Look-ups in named tables: a row name and a column name give one cell, copied from the table.

Table nizafin
	fedaden	vukazoz	bibemep	dib	sedasal
git	-0.1	-0.3	-0.4	-0.1	-0.3
keb	0.0	-0.6	0.1	-0.1	0.0
zib	0.6	0.1	0.2	0.2	-0.7
rizu	1.0	0.1	0.4	0.0	-0.8

What is the dib of rizu in nizafin?
0.0
What is the bibemep of rizu in nizafin?
0.4
What is the sedasal of git in nizafin?
-0.3
What is the sedasal of keb in nizafin?
0.0
What is the vukazoz of rizu in nizafin?
0.1
What is the dib of zib in nizafin?
0.2
What is the bibemep of keb in nizafin?
0.1
What is the fedaden of rizu in nizafin?
1.0
What is the fedaden of zib in nizafin?
0.6
What is the sedasal of rizu in nizafin?
-0.8
What is the fedaden of keb in nizafin?
0.0
What is the dib of keb in nizafin?
-0.1
What is the vukazoz of keb in nizafin?
-0.6
What is the sedasal of zib in nizafin?
-0.7
What is the vukazoz of git in nizafin?
-0.3
What is the dib of git in nizafin?
-0.1
What is the fedaden of git in nizafin?
-0.1

mosigu:
	faregi	fir	zer	sog	pefifu
lapo	-3845	-4438	3128	-3500	4067
bop	5177	1160	-6157	-287	-6358
bik	5166	821	-6147	-624	-6263
liligi	-2980	1560	2311	2138	1683
fomedi	-2469	1855	1783	2295	1081
mibo	380	4075	-1154	3737	-2355
kikup	-5598	-1142	4997	187	5005

What is the pefifu of mibo in mosigu? -2355
What is the sog of liligi in mosigu? 2138
What is the fir of liligi in mosigu? 1560
What is the sog of bik in mosigu? -624
What is the faregi of bik in mosigu? 5166
What is the zer of liligi in mosigu? 2311

soragad
fields: tife, zol, vozoki, baredo, duzenut, miku, numob, mivig, dode
pamor: [138, 21, 29, 16, 99, 198, 150, 5, 161]
timis: [139, 109, 62, 80, 83, 117, 139, 83, 132]
kon: [116, 44, 77, 48, 117, 163, 97, 38, 130]
paz: [143, 90, 53, 57, 77, 143, 155, 60, 147]
sivosi: [96, 69, 105, 122, 139, 141, 72, 96, 66]
zodemi: [88, 82, 114, 120, 143, 141, 66, 104, 65]
nudal: [141, 92, 55, 60, 74, 121, 155, 67, 145]
poriva: [113, 82, 79, 78, 116, 147, 101, 64, 109]
limeb: [72, 64, 135, 103, 148, 137, 65, 100, 79]
dovu: [80, 53, 122, 105, 147, 154, 70, 84, 70]
besete: [147, 115, 61, 75, 77, 114, 140, 73, 134]

What is the duzenut of pamor in soragad?
99
What is the mivig of poriva in soragad?
64
What is the duzenut of zodemi in soragad?
143
What is the duzenut of dovu in soragad?
147
What is the tife of pamor in soragad?
138
What is the dode of nudal in soragad?
145
What is the baredo of zodemi in soragad?
120
What is the duzenut of poriva in soragad?
116
What is the vozoki of pamor in soragad?
29
What is the numob of paz in soragad?
155
What is the tife of limeb in soragad?
72
What is the dode of besete in soragad?
134
What is the duzenut of limeb in soragad?
148
What is the zol of poriva in soragad?
82
What is the duzenut of sivosi in soragad?
139
What is the zol of zodemi in soragad?
82
What is the baredo of poriva in soragad?
78
What is the zol of besete in soragad?
115
What is the baredo of nudal in soragad?
60
What is the vozoki of kon in soragad?
77

